[128 = 0]
B:
Q538: [150 166 120 145 174 105  67  81 130 146 166 121 113 129 129 144  89 128
 144 141 128 134 157]
Q407: [144 123 145 123 130 145 105 165 162 134 108 117 119 170 132 137 186 137
 116 124 132 111 154]
q44: [149 132 140 122 127 115 118 177 134 150 118 130 132 152 118 148 218 155
 121 128 135  99 132]
Q317: [138 140 126 134 140 143 119 120 158 121 127 114 114 144 139 121 111 129
 130 118 140 129 153]
Q684: [128 110 145 116 104 159 163 207 166 129  87 118 124 166 118 132 217 144
 113 110 127  91 142]
q956: [175  88 143 119  94 167 223 184 149 142  71 139 133 156 124 123 216 107
 135 106 114 103 106]
q543: [149 161 119 136 162 104  82 100 136 148 161 118 123 136 124 135 126 147
 137 138 127 134 156]
q991: [124 155 122 142 147 109  84 109 153 131 144 112 119 144 137 132 121 138
 128 126 133 130 157]
q29: [118 113 136 127 108 131 144  95 131  98 124 117 142 134 160 109  40 110
 122 137 140 160 125]
q316: [137 163 107 142 163 128 105  86 144 122 142 121 114 120 135 130  84 128
 126 125 130 140 159]
q480: [147 163 120 142 162 117  96  91 147 144 152 118 124 135 124 131 132 137
 135 139 130 138 152]
q922: [147 124 129 123 114 142 156 146 146 116 103 124 125 143 138 122 115 126
 119 113 142 131 144]
q704: [156 109 131 120  99 141 196 145 139 125  88 135 137 135 134 119 158 119
 130 114 139 122 111]
q853: [140 114 141 124 110 158 136 170 166 127  98 115 123 170 130 129 173 131
 123 117 130 108 151]
q681: [134 189 133 150 184  88   4  73 141 128 184 112 108 137 141 150  33 162
 132 158 137 139 189]
q909: [145 124 135 111 101 141 164 208 135 150  88 130 127 153 113 144 247 143
 119 109 122  83 132]
q758: [130 114 134 123 116 135 152 107 125  97 111 125 129 132 147 117  60 121
 123 138 145 149 124]
q175: [127 136 125 125 153 141  91 105 144 102 134 117 110 137 141 120  63 135
 119 135 139 141 152]
q601: [144 152 138 126 146 102  86 136 148 144 141 115 129 152 119 141 167 148
 130 131 125 124 161]
Q582: [126 107 119 123  92 151 225 109 126 112  92 129 147 117 137 104 136 102
 129 113 138 146  96]
Q998: [169 105 138 122 102 154 174 159 151 124  88 134 126 152 136 121 152 120
 131 115 128 110 131]
q460: [148  92 156 114  92 160 149 188 167 131  87 119 124 180 142 129 184 121
 122 120 128 105 144]
q385: [131 123 133 131 116 158 138 174 171 126 106 117 122 162 130 127 180 137
 129 114 125 107 151]
q558: [149 170 123 140 176  89  43  71 132 145 173 117 115 130 136 140  70 133
 127 144 135 142 159]
q472: [140 160 133 134 159 101  79 133 136 151 148 128 129 140 122 149 167 148
 130 135 127 113 150]
q739: [143 136 128 136 142 144 118 112 158 111 120 118 116 153 152 119  84 132
 125 131 140 140 154]
q765: [143 159 132 127 152 103  94 155 133 158 137 128 134 145 116 147 194 150
 124 138 130 103 138]
q473: [146 126 127 136 129 148 132 132 148 113 110 118 122 142 136 120 109 130
 122 127 136 130 146]
q162: [133 119 143 118 104 155 127 187 171 131  94 120 123 170 131 134 197 139
 125 111 129  99 158]
Q56: [162  98 129 119  99 167 201 165 141 135  83 141 121 141 127 120 177 112
 133 106 122 112 120]
q985: [170 104 130 124 110 174 197 174 155 137  93 131 125 146 119 117 198 121
 141 111 122 109 118]
q772: [142 108 147 120  91 142 129 168 171 118  97 115 123 172 151 129 136 120
 124 113 136 109 159]
Q549: [139 151 134 125 141 110  98 165 129 153 137 129 126 138 108 154 208 151
 124 128 122  96 146]
q757: [142 102 153 115 100 149 125 178 166 126  94 116 124 179 141 134 163 133
 114 122 134 106 155]
q650: [127 120 149 121 116 147 124 183 168 130  98 111 121 171 129 138 186 134
 124 118 126 101 156]
q94: [145 108 138 123  97 160 170 172 166 134  90 121 129 164 144 121 167 119
 122 120 133 109 137]
q844: [147 161 125 139 163 117  83  92 138 148 146 119 123 137 134 135 125 138
 137 137 129 129 155]
Q196: [147 114 149 116 104 111 144 192 130 155  97 132 144 158 119 143 226 137
 113 128 126  93 123]
Q918: [148 121 151 131 121 134  86 143 168 127 123 110 115 177 148 133 115 127
 133 132 141 125 167]
q325: [134 123 146 127 123 137 116 149 165 127 113 114 127 168 135 132 155 132
 125 127 136 112 155]

[ 98 172  68 171 114 128 114  82 109 162  70  34  73  80  98 136 121 164] => q956
[128 163 115 136  71 145  93 166 124 128 109  88 116  96 145 120 133 117] => Q918
[143 109 134  95 130 141 105 174 116 128 140 143 126 102 144 109 155 122] => q480
[110 174  77 138  52 154  98  89 124 127  98 103  79  88 137  87 133 151] => q162
[145 100 125  96 127 140 116 173 117 142 151 158 128  99 151 102 157 111] => q543
[122 131 121 129  95 111 108 131 136 131  97  79 112 111 118 141 116 140] => q922
[121 124 126 129 104 114 105 158 145 119 102  81 110 119 127 143 122 136] => q473
[139 160  96  93 112 151 132  98 127 154 149 186 103 102 142  57 153 114] => q765
[163  91 151  71 136 135 128 208 127 133 164 162 163 107 156 112 162  94] => q558
[130 120 131 120 106 128  95 168 126 111 109 103 118 111 141 124 138 133] => Q317
[145 144 110 100  97 154 112 132 121 152 143 150 109  96 148  92 152 123] => q601
[113 156  89 153  58 143  94 126 124 126  82  70 104  83 142 139 127 146] => q772
[116 175  97 154  85 128 101 110 123 133  78  58  92  89 131 131 134 147] => q94
[141 199  81 111  95 148 127  88 120 166 128 151  78 105 127  69 137 122] => q44
[114 156  93 148  72 143  96 123 126 129  85  83  88  85 137 105 133 151] => q853
[139  66 142  84 123 125 101 175 127  97 138 142 139 117 139 121 146 127] => q316
[171  82 153  71 121 130 122 218 146 120 193 193 193 120 186  86 166  72] => q681
[141 165  89  84 103 154 138  81 126 151 151 168 101 110 140  54 150 117] => Q549
[152  91 145  92 140 125 124 202 113 138 151 156 157 103 151 102 158 102] => Q538
[119 168  96 125  69 154 108 125 131 127 113  97  84  84 147  90 139 146] => Q407
[111 121 163 170 127  97 111 195 138 133 103  71 138 139 129 208 107 131] => q29
[118 195  60 118  73 147 127  35 118 153 101 127  56 104 113  60 133 141] => q909
[144 132 107  94 115 155 133 125 127 141 159 171 118 110 150  76 159 113] => q472
[130 219  75 119  88 147 137  64 117 178 111 133  71 105 121  90 138 122] => Q196
[106 138 136 163 141 102 108 131 112 139  72  73  97 117  86 198 108 166] => Q582
[116 185  90 157  58 139 100 131 126 135  92  70  85  94 152 120 123 141] => q757
[147 114 135  96 130 131 113 179 116 137 145 148 136 103 146 103 156 123] => q844
[110 148  92 142 118 113 113  95 121 146  82  61  98 110 109 127 124 158] => Q56
[127 118 137 127 104 112  93 181 133 112 112  92 127 115 139 134 135 123] => q739
[113 198  84 171  64 143  98 119 121 143  75  57  75  79 141 122 121 151] => q460
[113 143  93 142  78 146  95 105 127 115 100 101  94  87 145 101 133 156] => q385
[112 151  90 145 123 125 103  98 120 137  79  60  86  88 120 113 123 156] => q985
[116 117 152 154 126  87 120 179 145 128 115  74 133 143 124 186 108 132] => q758
[113 169  88 140  58 153  99 102 128 122 102  98  77  89 143  97 132 145] => q650
[122 158 107 135  78 145  98 143 125 130 107  95  96  95 149 119 140 137] => q325
[138 119 129 106 102 136 101 169 122 127 128 158 122  98 147 101 149 123] => q991
[110 153  91 145 104 114 105 129 126 147  80  55  98  97 109 139 118 143] => Q998
[125  97 160 126 112 111 109 189 151 101 132  95 136 143 138 138 125 123] => q175
[107 180  70 148  58 151 105  63 125 127  79 110  48  95 132  82 126 154] => Q684
[110 165 102 151 114 101 112 125 123 159  74  70  81 103  98 154 112 146] => q704
